Below are the code and all the weights of a small trained network. Each question names an input and a target symbol and asks about switching units off, where a switched-off unit gives its printed mean instead of its output.

import numpy as np


def w(rows, s, z=0):
    codes = np.array(rows[::2]) - 128.0
    scale = np.full(codes.shape[1], s)
    scale[-1] = z or s
    return codes * scale


def f(y):
    return y / 2 * (1 + np.tanh(0.7978845608 * (y + 0.044715 * y**3)))


def softmax(a):
    e = np.exp(a - a.max(-1, keepdims=True))
    return e / e.sum(-1, keepdims=True)


def log_softmax(a):
    a = a - a.max(-1, keepdims=True)
    return a - np.log(np.exp(a).sum(-1, keepdims=True))


def net(x, mask):
    ids = ['βδζηστω'.index(c) for c in x.split()]
    T = len(ids)
    res = E[ids] + P[:T]
    q, k, v = (res @ M[0].T for M in (Q, K, V))
    z = softmax(np.where(np.tri(T) > 0, q @ k.T / 2**0.5, -1e9)) @ v
    res = res + np.where(mask[0], z, O[0][:, -1]) @ O[0][:, :-1]
    y = f(res @ A[0][:, :-1].T + A[0][:, -1])
    res = res + np.where(mask[1:13], y, B[0][:, -1]) @ B[0][:, :-1]
    return log_softmax(res[-1] @ U[:, :-1].T + U[:, -1])


Q, K, V, O, A, B = {}, {}, {}, {}, {}, {}
E = w([
[81,160,170,93,198,61],'β',
[109,176,124,160,157,94],'δ',
[108,138,140,158,171,158],'ζ',
[147,169,136,233,153,108],'η',
[100,183,168,128,138,178],'σ',
[43,124,159,112,143,116],'τ',
[102,133,252,155,143,126],'ω',
],0.026)
P = w([
[186,213,138,88,156,8],'0',
[74,95,97,96,137,166],'1',
[97,140,92,109,141,156],'2',
[170,166,76,129,171,225],'3',
[148,164,89,112,163,151],'4',
[104,134,105,91,144,149],'5',
[107,141,122,81,147,134],'6',
],0.011)
Q[0] = w([
[65,238,254,151,169,95],'H0',
[69,209,79,70,206,156],'H0',
],0.0068)
K[0] = w([
[122,118,163,135,57,103],'H0',
[227,198,143,116,128,8],'H0',
],0.012)
V[0] = w([
[51,103,67,255,151,36],'H0',
[68,163,105,222,190,228],'H0',
],0.0072)
O[0] = w([
[233,106,204,82,159,56,214],'H0',
[153,252,130,50,88,169,3],'H0',
],0.015,0.00055)
A[0] = w([
[137,174,83,167,81,141,97],'N0',
[90,117,71,153,191,136,95],'N1',
[211,92,134,98,96,125,3],'N2',
[144,82,95,105,140,86,114],'N3',
[76,174,44,124,94,148,49],'N4',
[72,113,135,7,148,107,194],'N5',
[141,216,229,85,171,96,139],'N6',
[87,73,146,157,141,209,213],'N7',
[232,79,128,221,155,77,98],'N8',
[175,146,194,122,62,172,115],'N9',
[78,139,87,135,25,189,165],'N10',
[90,169,107,163,128,195,206],'N11',
],0.012,0.005)
B[0] = w([
[49,87,234,173,82,185,130],'N0',
[156,176,173,66,138,74,149],'N1',
[150,227,178,159,2,74,131],'N2',
[10,39,136,184,81,99,139],'N3',
[115,147,108,41,31,204,130],'N4',
[200,168,103,164,120,129,171],'N5',
[139,95,80,154,87,234,250],'N6',
[152,109,156,106,135,84,172],'N7',
[28,141,133,58,35,189,160],'N8',
[43,115,204,152,152,139,160],'N9',
[152,179,123,112,137,35,137],'N10',
[107,85,162,73,206,85,171],'N11',
],0.0075,0.026)
U = w([
[233,57,168,117,92,173,2],'β',
[177,4,95,86,94,182,159],'δ',
[194,114,97,135,168,195,174],'ζ',
[118,128,118,187,218,80,202],'η',
[120,184,129,114,94,148,68],'σ',
[149,2,63,170,165,175,97],'τ',
[55,72,225,229,121,155,15],'ω',
],0.0088,0.0044)

Each question gives the input, a string of symbols that net reads in full, and the target symbol t.
The units are the heads (2 rows each of Q, K, V and O) and the neurons (one row each of A and B). Each row of codes is followed by its name. A weight is (code - 128) times the scale printed after its matrix; where a second scale follows, it is the last column's (O, A, B and U).
mask holds one flag per unit, heads first, then neurons. A switched-off unit (its flag False) gives its mean, the last column of its rows in O or B, instead of its output. The means were averaged over made-up inputs and are rounded, as every weight is.
A unit's drop is (log p(t) with every unit on - log p(t) with that unit switched off) / (log p(t) with every unit on - log p(t) with every unit switched off).
The circuit of an input: a set's keep is (log p(t) with only the set's units on - log p(t) with every unit switched off) / (log p(t) with every unit on - log p(t) with every unit switched off). Starting from the 12 units with the biggest drops (on a tie, the unit counted first), units are removed one at a time, each time the one whose removal leaves the highest keep (on an exact tie, the one counted first), for as long as the keep stays at least 0.8.
units of the circuit, in order: the units of the circuit, biggest drop first
unit that matters most: the unit with the biggest drop
k most important neurons: the k neurons with the biggest drops, biggest first
drop when u is switched off: that unit's drop, to one decimal
input σ ω ω ω ω δ, target σ: unit that matters most : H0
input ζ σ ω ζ ζ ζ, target ζ: units of the circuit, in order : H0, N8
input η ζ ζ δ, target σ: units of the circuit, in order : N8, H0
input ζ β δ, target ζ: units of the circuit, in order : H0, N8, N3, N6
input δ ω β ω β, target δ: units of the circuit, in order : H0, N6
input δ ζ β ω ω ω δ, target δ: units of the circuit, in order : H0, N8, N6
input σ σ β ω ω ω ζ, target σ: 2 most important neurons : N4, N6
input ω ω β δ δ, target η: 2 most important neurons : N6, N1
input ω ω ω ω η, target ω: 2 most important neurons : N0, N5
input β η σ ζ, target ω: 4 most important neurons : N8, N6, N3, N5
input ω ω ω δ, target η: 3 most important neurons : N6, N1, N11
input τ ζ ω δ β ω β, target τ: 2 most important neurons : N6, N3
input ω ζ β, target η: drop when N4 is switched off : 0.0
input β β η, target σ: drop when H0 is switched off : 0.6
input ω β ω β ω β, target η: drop when H0 is switched off : 1.9
input η ω ω β σ, target β: 2 most important neurons : N6, N2
input β ω ω ω ω β, target ω: 2 most important neurons : N3, N8
input σ ω σ, target σ: unit that matters most : N4
input σ ω η η, target ω: 2 most important neurons : N0, N9
